Here is a tiny trained network, its code and every weight. The questions are about switching its units off for an input and a class, where a switched-off unit gives its printed mean instead of its output.

import numpy as np


def w(rows, s, z=0):
    codes = np.array(rows[::2]) - 128.0
    scale = np.full(codes.shape[1], s)
    scale[-1] = z or s
    return codes * scale


def norm(h):
    return h / np.sqrt((h * h).mean(-1, keepdims=True) + 1e-5)


def f(y):
    return np.maximum(y, 0)


def log_softmax(a):
    a = a - a.max(-1, keepdims=True)
    return a - np.log(np.exp(a).sum(-1, keepdims=True))


def net(x, mask):
    res = np.array(x, float).reshape(1, 8) / 4 @ E
    u = 0
    for l in range(2):
        y = f(norm(res) @ A[l][:, :-1].T + A[l][:, -1])
        res = res + np.where(mask[u : u + 9], y, B[l][:, -1]) @ B[l][:, :-1]
        u += 9
    return log_softmax(norm(res)[-1] @ U[:, :-1].T + U[:, -1])


A, B = {}, {}
E = w([
[152,187,159,165,39,175,89,214,167,139,66,98],'x0',
[131,124,128,160,147,147,152,124,137,154,119,133],'x1',
[57,108,153,212,171,9,100,178,95,159,162,86],'x2',
[130,143,106,132,139,123,130,139,118,120,112,134],'x3',
[111,130,153,112,146,129,129,133,139,106,119,141],'x4',
[85,165,118,135,87,138,194,153,128,113,175,132],'x5',
[141,125,146,129,130,139,122,139,103,132,151,144],'x6',
[124,138,125,125,130,127,118,123,141,130,134,125],'x7',
],0.012)
A[0] = w([
[205,61,151,124,183,112,9,93,122,162,38,129,182],'L0N0',
[72,133,153,217,170,29,96,183,114,127,154,67,144],'L0N1',
[91,156,76,147,93,157,217,129,125,73,187,141,225],'L0N2',
[98,161,166,170,79,147,81,207,131,145,68,83,37],'L0N3',
[49,107,160,189,192,12,103,194,103,171,164,54,72],'L0N4',
[144,181,191,186,42,153,92,198,149,125,53,91,143],'L0N5',
[124,182,196,210,90,95,79,185,127,126,101,64,20],'L0N6',
[93,163,139,128,105,201,107,204,133,138,131,95,29],'L0N7',
[71,135,204,254,137,54,72,244,134,129,129,36,2],'L0N8',
],0.0092,0.0087)
B[0] = w([
[139,161,186,115,240,149,5,83,79,242,2,94,235],'L0N0',
[76,40,209,115,135,52,142,92,78,91,120,80,247],'L0N1',
[89,167,200,117,21,117,138,98,123,112,81,164,216],'L0N2',
[185,116,69,51,95,155,153,44,143,134,146,237,195],'L0N3',
[178,223,178,240,137,178,107,209,214,83,169,46,241],'L0N4',
[167,217,91,140,179,199,68,244,250,109,148,157,252],'L0N5',
[149,119,10,20,174,125,171,50,112,143,101,222,193],'L0N6',
[108,95,134,133,76,204,131,135,142,145,179,67,160],'L0N7',
[43,26,9,21,117,111,176,23,73,234,131,230,233],'L0N8',
],0.0096,0.013)
A[1] = w([
[111,122,79,157,75,143,246,165,142,34,223,141,164],'L1N0',
[82,118,121,76,76,102,128,68,106,158,97,188,138],'L1N1',
[124,115,193,173,126,113,124,85,112,92,126,57,53],'L1N2',
[95,184,173,121,90,165,155,91,23,138,121,138,98],'L1N3',
[199,196,158,196,107,199,68,184,180,86,123,115,87],'L1N4',
[219,130,85,168,195,147,71,164,161,90,149,106,2],'L1N5',
[152,146,133,107,127,135,163,104,48,184,52,151,114],'L1N6',
[76,132,97,153,46,109,245,180,181,53,220,168,137],'L1N7',
[115,90,196,204,122,95,152,124,41,94,108,26,61],'L1N8',
],0.014,0.0094)
B[1] = w([
[189,162,118,196,3,121,208,133,61,56,222,138,201],'L1N0',
[108,76,82,103,173,120,109,103,107,181,91,139,249],'L1N1',
[74,133,189,189,188,92,100,114,145,97,124,99,175],'L1N2',
[72,93,93,130,191,114,86,135,182,139,83,146,186],'L1N3',
[151,199,214,169,168,142,79,215,207,85,130,73,205],'L1N4',
[139,152,228,46,161,75,121,176,42,142,46,137,151],'L1N5',
[112,73,78,92,78,109,181,105,131,133,175,157,208],'L1N6',
[226,131,90,140,25,137,252,137,52,121,243,133,226],'L1N7',
[98,181,205,159,116,110,61,154,131,70,79,32,197],'L1N8',
],0.016,0.014)
U = w([
[45,33,41,40,217,125,56,41,177,226,40,212,217],'0',
[172,54,14,89,36,109,242,66,40,197,202,224,253],'1',
[42,112,231,190,233,66,28,88,161,120,64,23,77],'2',
[68,140,219,225,8,26,195,103,36,25,193,49,11],'3',
[190,226,208,50,227,191,27,224,222,165,34,166,83],'4',
[227,231,143,214,23,213,196,224,203,40,212,166,8],'5',
],0.019,0.0052)

Each question gives the input, the list of numbers given to net, and the class t.
The units are the neurons (one row each of A and B). Each row of codes is followed by its name. A weight is (code - 128) times the scale printed after its matrix; where a second scale follows, it is the last column's (A, B and U).
mask holds one flag per neuron, layer by layer. A switched-off neuron (its flag False) gives its mean, the last column of its row in B, instead of its output. The means were averaged over made-up inputs and are rounded, as every weight is.
A unit's drop is (log p(t) with every unit on - log p(t) with that unit switched off) / (log p(t) with every unit on - log p(t) with every unit switched off).
The circuit of an input: a set's keep is (log p(t) with only the set's units on - log p(t) with every unit switched off) / (log p(t) with every unit on - log p(t) with every unit switched off). Starting from the 12 units with the biggest drops (on a tie, the unit counted first), units are removed one at a time, each time the one whose removal leaves the highest keep (on an exact tie, the one counted first), for as long as the keep stays at least 0.8.
circuit, biggest first: the units of the circuit, biggest drop first
most important unit: the unit with the biggest drop
k most important neurons: the k neurons with the biggest drops, biggest first
top k neurons in layer l: the k neurons of layer l with the biggest drops, biggest first
drop of u: that unit's drop, to one decimal
input [7,-3,0,2,-6,-5,-7,-5], class 4: circuit, biggest first -> (L0N5)
input [0,5,-3,-5,-5,-4,-7,5], class 0: 3 most important neurons -> (L0N4; L0N5; L1N7)
input [-2,7,-3,2,-5,-5,2,6], class 0: 3 most important neurons -> (L0N4; L0N5; L1N7)
input [-6,-3,-3,4,-6,-4,4,8], class 0: top 2 neurons in layer 0 -> (L0N4; L0N5)
input [0,-6,-5,2,-6,5,7,8], class 1: 2 most important neurons -> (L0N0; L0N4)
input [3,-7,5,-7,-4,4,-4,-8], class 1: 2 most important neurons -> (L0N0; L0N8)
input [1,-3,7,4,8,-3,1,1], class 0: 2 most important neurons -> (L0N8; L0N6)
input [-1,-3,-7,2,-7,-5,-4,-8], class 0: 3 most important neurons -> (L0N4; L0N5; L1N7)
input [-7,0,1,2,6,7,-2,0], class 3: 3 most important neurons -> (L0N0; L0N8; L0N6)
input [6,-7,2,-3,-2,0,-1,-2], class 0: 2 most important neurons -> (L0N8; L1N7)
input [-4,4,8,5,1,0,6,-2], class 2: 2 most important neurons -> (L0N1; L1N7)
input [0,-8,-7,-8,6,2,-5,-5], class 1: 3 most important neurons -> (L0N4; L0N5; L0N0)
input [-1,7,-5,6,1,8,-4,0], class 1: top 3 neurons in layer 0 -> (L0N0; L0N4; L0N5)
input [8,4,3,-5,-8,1,-2,6], class 1: 2 most important neurons -> (L0N8; L0N0)
input [-5,-6,-8,0,5,0,8,-1], class 0: most important neuron -> (L0N4)
input [5,-4,5,-2,-1,4,-7,1], class 1: top 2 neurons in layer 0 -> (L0N0; L0N8)
input [4,-6,4,-2,8,6,7,-4], class 1: top 2 neurons in layer 0 -> (L0N0; L0N8)
input [-1,2,-8,-4,7,8,4,-4], class 1: 3 most important neurons -> (L0N0; L0N4; L0N5)
input [5,2,4,3,-2,7,-8,1], class 1: top 2 neurons in layer 0 -> (L0N8; L0N0)
input [-6,-3,1,5,-4,-5,5,-8], class 2: most important unit -> L0N8
input [0,2,4,2,-7,-2,-8,4], class 2: top 2 neurons in layer 0 -> (L0N4; L0N1)
input [1,2,5,-3,0,4,3,6], class 1: drop of L0N8 -> 1.4
input [5,6,7,-3,4,5,2,1], class 1: drop of L0N8 -> 0.6
input [5,0,8,-8,2,0,1,8], class 0: drop of L0N8 -> 1.1
